Below is a small trained network, with its code and all its weights. Each question gives an input and a class and asks what happens when units are switched off, that is, made to give their printed mean instead of their output.

import numpy as np


def w(rows, s, z=0):
    codes = np.array(rows[::2]) - 128.0
    scale = np.full(codes.shape[1], s)
    scale[-1] = z or s
    return codes * scale


def f(y):
    return np.maximum(y, 0)


def log_softmax(a):
    a = a - a.max(-1, keepdims=True)
    return a - np.log(np.exp(a).sum(-1, keepdims=True))


def net(x, mask):
    res = np.array(x, float).reshape(1, 4) / 4 @ E
    y = f(res @ A[0][:, :-1].T + A[0][:, -1])
    res = res + np.where(mask, y, B[0][:, -1]) @ B[0][:, :-1]
    return log_softmax(res[-1] @ U[:, :-1].T + U[:, -1])


A, B = {}, {}
E = w([
[125,126,155,157,149,122,95,59,151,76,142,110],'x0',
[194,146,102,186,120,95,122,138,106,136,147,156],'x1',
[109,92,154,159,125,91,143,121,96,146,93,5],'x2',
[213,94,115,92,161,28,105,104,144,180,143,107],'x3',
],0.017)
A[0] = w([
[3,174,118,142,76,217,186,178,128,105,47,114,196],'neuron 0',
[162,204,74,90,107,118,135,138,149,130,151,202,225],'neuron 1',
[167,165,97,147,147,163,115,141,106,191,199,155,81],'neuron 2',
[89,158,133,206,135,148,171,238,120,227,97,135,177],'neuron 3',
[21,108,88,81,135,169,60,169,204,93,184,151,253],'neuron 4',
[164,192,19,196,57,126,144,147,145,141,134,142,119],'neuron 5',
[204,83,126,44,132,55,84,110,185,198,109,100,246],'neuron 6',
[136,173,122,152,194,157,21,95,98,56,227,129,144],'neuron 7',
[162,99,176,76,158,41,182,89,147,179,82,42,210],'neuron 8',
],0.0072,0.0017)
B[0] = w([
[26,47,137,130,238,229,2,142,95,17,126,131,248],'neuron 0',
[149,151,102,166,114,94,135,67,155,149,151,180,204],'neuron 1',
[228,185,91,138,87,148,173,143,134,113,105,142,170],'neuron 2',
[100,133,159,85,76,176,119,151,128,110,59,106,191],'neuron 3',
[218,115,122,117,174,199,139,88,108,113,156,145,198],'neuron 4',
[183,144,144,163,88,121,179,54,175,197,165,113,181],'neuron 5',
[178,92,83,88,209,185,38,82,93,61,229,177,248],'neuron 6',
[123,137,131,135,165,123,46,145,102,125,137,135,188],'neuron 7',
[189,94,83,127,100,114,93,93,164,135,172,180,245],'neuron 8',
],0.0098,0.015)
U = w([
[2,95,241,129,213,156,64,125,65,14,90,90,186],'0',
[163,88,7,130,159,122,112,26,193,114,191,137,201],'1',
[143,186,154,138,28,49,206,125,177,253,61,74,11],'2',
],0.0063,0.0012)

Each question gives the input, the list of numbers given to net, and the class t.
The units are the neurons (one row each of A and B). Each row of codes is followed by its name. A weight is (code - 128) times the scale printed after its matrix; where a second scale follows, it is the last column's (A, B and U).
mask holds one flag per neuron, in row order. A switched-off neuron (its flag False) gives its mean, the last column of its row in B, instead of its output. The means were averaged over made-up inputs and are rounded, as every weight is.
A unit's drop is (log p(t) with every unit on - log p(t) with that unit switched off) / (log p(t) with every unit on - log p(t) with every unit switched off).
The circuit of an input: a set's keep is (log p(t) with only the set's units on - log p(t) with every unit switched off) / (log p(t) with every unit on - log p(t) with every unit switched off). Starting from all 9 units, units are removed one at a time, each time the one whose removal leaves the highest keep (on an exact tie, the one counted first), for as long as the keep stays at least 0.8.
circuit, biggest first: the units of the circuit, biggest drop first
unit that matters most: the unit with the biggest drop
top k neurons: the k neurons with the biggest drops, biggest first
drop when u is switched off: that unit's drop, to one decimal
input [3,-3,7,0], class 1: top 2 neurons : [neuron 8; neuron 0]
input [6,5,-1,-5], class 0: unit that matters most : neuron 8
input [-8,5,5,1], class 2: circuit, biggest first : [neuron 0; neuron 3]
input [6,3,4,-2], class 0: top 3 neurons : [neuron 8; neuron 1; neuron 5]
input [-2,1,-5,-5], class 0: top 2 neurons : [neuron 0; neuron 8]
input [-4,6,-4,-2], class 2: top 2 neurons : [neuron 6; neuron 0]
input [4,0,-1,-2], class 0: drop when neuron 8 is switched off : 0.2
input [-8,1,-1,-3], class 0: drop when neuron 0 is switched off : 0.2
input [6,-7,-4,0], class 0: drop when neuron 1 is switched off : 0.1
input [-5,4,-4,-2], class 2: drop when neuron 8 is switched off : 0.1
